Here is a tiny trained network, its code and every weight. The questions are about switching its units off for an input and a class, where a switched-off unit gives its printed mean instead of its output.

import numpy as np


def w(rows, s, z=0):
    codes = np.array(rows[::2]) - 128.0
    scale = np.full(codes.shape[1], s)
    scale[-1] = z or s
    return codes * scale


def f(y):
    return y / 2 * (1 + np.tanh(0.7978845608 * (y + 0.044715 * y**3)))


def log_softmax(a):
    a = a - a.max(-1, keepdims=True)
    return a - np.log(np.exp(a).sum(-1, keepdims=True))


def net(x, mask):
    res = np.array(x, float).reshape(1, 7) / 4 @ E
    y = f(res @ A[0][:, :-1].T + A[0][:, -1])
    res = res + np.where(mask, y, B[0][:, -1]) @ B[0][:, :-1]
    return log_softmax(res[-1] @ U[:, :-1].T + U[:, -1])


A, B = {}, {}
E = w([
[66,123,7,190,141,132,121],'x0',
[38,63,127,63,24,141,167],'x1',
[133,142,116,104,105,111,74],'x2',
[128,119,135,147,126,104,142],'x3',
[122,133,129,121,146,162,121],'x4',
[117,175,169,235,61,182,115],'x5',
[131,125,125,131,119,112,135],'x6',
],0.011)
A[0] = w([
[85,106,36,108,179,91,128,211],'neuron 1',
[91,116,223,75,94,97,107,165],'neuron 2',
[27,96,188,112,66,147,119,186],'neuron 3',
[206,214,196,175,176,125,130,253],'neuron 4',
[125,128,82,132,195,129,208,186],'neuron 5',
[128,181,132,190,67,166,116,194],'neuron 6',
[101,72,128,1,141,84,145,171],'neuron 7',
[13,66,45,91,65,165,140,177],'neuron 8',
[93,147,17,186,126,153,117,166],'neuron 9',
[149,92,162,40,61,106,181,186],'neuron 10',
[106,176,76,175,178,147,103,160],'neuron 11',
],0.0083,0.005)
B[0] = w([
[126,35,8,187,203,53,27,206],'neuron 1',
[143,203,138,127,146,217,198,199],'neuron 2',
[187,66,99,198,60,202,222,212],'neuron 3',
[156,227,217,57,153,88,79,246],'neuron 4',
[153,106,68,137,127,48,57,172],'neuron 5',
[93,172,175,202,24,117,169,200],'neuron 6',
[37,136,71,70,254,168,200,235],'neuron 7',
[72,33,49,211,106,151,119,238],'neuron 8',
[89,169,36,188,91,74,119,205],'neuron 9',
[153,120,112,130,187,206,176,219],'neuron 10',
[119,202,95,212,169,102,53,183],'neuron 11',
],0.0063,0.012)
U = w([
[186,129,159,3,193,93,129,241],'0',
[141,158,253,129,97,144,108,251],'1',
[106,123,124,94,171,196,216,86],'2',
[200,115,164,132,37,226,194,134],'3',
[173,91,106,136,167,109,63,158],'4',
[42,235,113,154,109,96,161,48],'5',
[71,47,108,130,127,144,125,9],'6',
[124,86,118,180,37,163,137,51],'7',
],0.0083,0.0023)

Each question gives the input, the list of numbers given to net, and the class t.
The units are the neurons (one row each of A and B). Each row of codes is followed by its name. A weight is (code - 128) times the scale printed after its matrix; where a second scale follows, it is the last column's (A, B and U).
mask holds one flag per neuron, in row order. A switched-off neuron (its flag False) gives its mean, the last column of its row in B, instead of its output. The means were averaged over made-up inputs and are rounded, as every weight is.
A unit's drop is (log p(t) with every unit on - log p(t) with that unit switched off) / (log p(t) with every unit on - log p(t) with every unit switched off).
The circuit of an input: a set's keep is (log p(t) with only the set's units on - log p(t) with every unit switched off) / (log p(t) with every unit on - log p(t) with every unit switched off). Starting from all 11 units, units are removed one at a time, each time the one whose removal leaves the highest keep (on an exact tie, the one counted first), for as long as the keep stays at least 0.8.
circuit, biggest first: the units of the circuit, biggest drop first
k most important neurons: the k neurons with the biggest drops, biggest first
input [8,0,4,-5,1,-6,3], class 4: circuit, biggest first => neuron 1
input [6,3,-7,-4,6,2,8], class 7: circuit, biggest first => neuron 7; neuron 8
input [0,8,-3,-1,-6,0,-2], class 2: circuit, biggest first => neuron 7; neuron 10
input [-2,-1,-8,-5,-5,-6,0], class 0: 2 most important neurons => neuron 8; neuron 3
input [6,2,7,-2,4,1,-7], class 7: 3 most important neurons => neuron 7; neuron 8; neuron 4
input [7,2,7,-5,8,7,1], class 7: circuit, biggest first => neuron 8; neuron 7
input [-4,0,-6,-7,7,4,-5], class 1: circuit, biggest first => neuron 4; neuron 8; neuron 7
input [0,-8,5,6,5,-5,-2], class 0: 2 most important neurons => neuron 4; neuron 8
input [6,-3,-2,-8,-4,-1,-8], class 4: circuit, biggest first => neuron 1; neuron 7
input [0,-6,-5,1,-1,0,-4], class 0: circuit, biggest first => neuron 4; neuron 8
input [7,3,-1,-6,6,2,1], class 7: 2 most important neurons => neuron 7; neuron 8
input [4,-1,3,3,-5,-3,-2], class 4: circuit, biggest first => neuron 1; neuron 6
input [-4,-4,8,0,5,0,2], class 0: 4 most important neurons => neuron 6; neuron 3; neuron 8; neuron 4
input [0,8,4,3,-8,-8,8], class 2: 2 most important neurons => neuron 7; neuron 10
input [-1,-2,1,-3,8,1,8], class 1: 2 most important neurons => neuron 7; neuron 1
input [-4,-7,-7,-6,7,0,4], class 0: circuit, biggest first => neuron 4
input [-3,6,8,-6,-6,-1,-6], class 2: circuit, biggest first => neuron 7; neuron 10
input [-1,1,5,3,-1,-4,5], class 2: 2 most important neurons => neuron 4; neuron 7
input [0,8,4,6,-4,-5,-3], class 2: 3 most important neurons => neuron 7; neuron 10; neuron 2
input [-1,8,2,8,4,-7,7], class 2: circuit, biggest first => neuron 7
input [0,6,2,-6,3,5,-6], class 3: 2 most important neurons => neuron 1; neuron 3
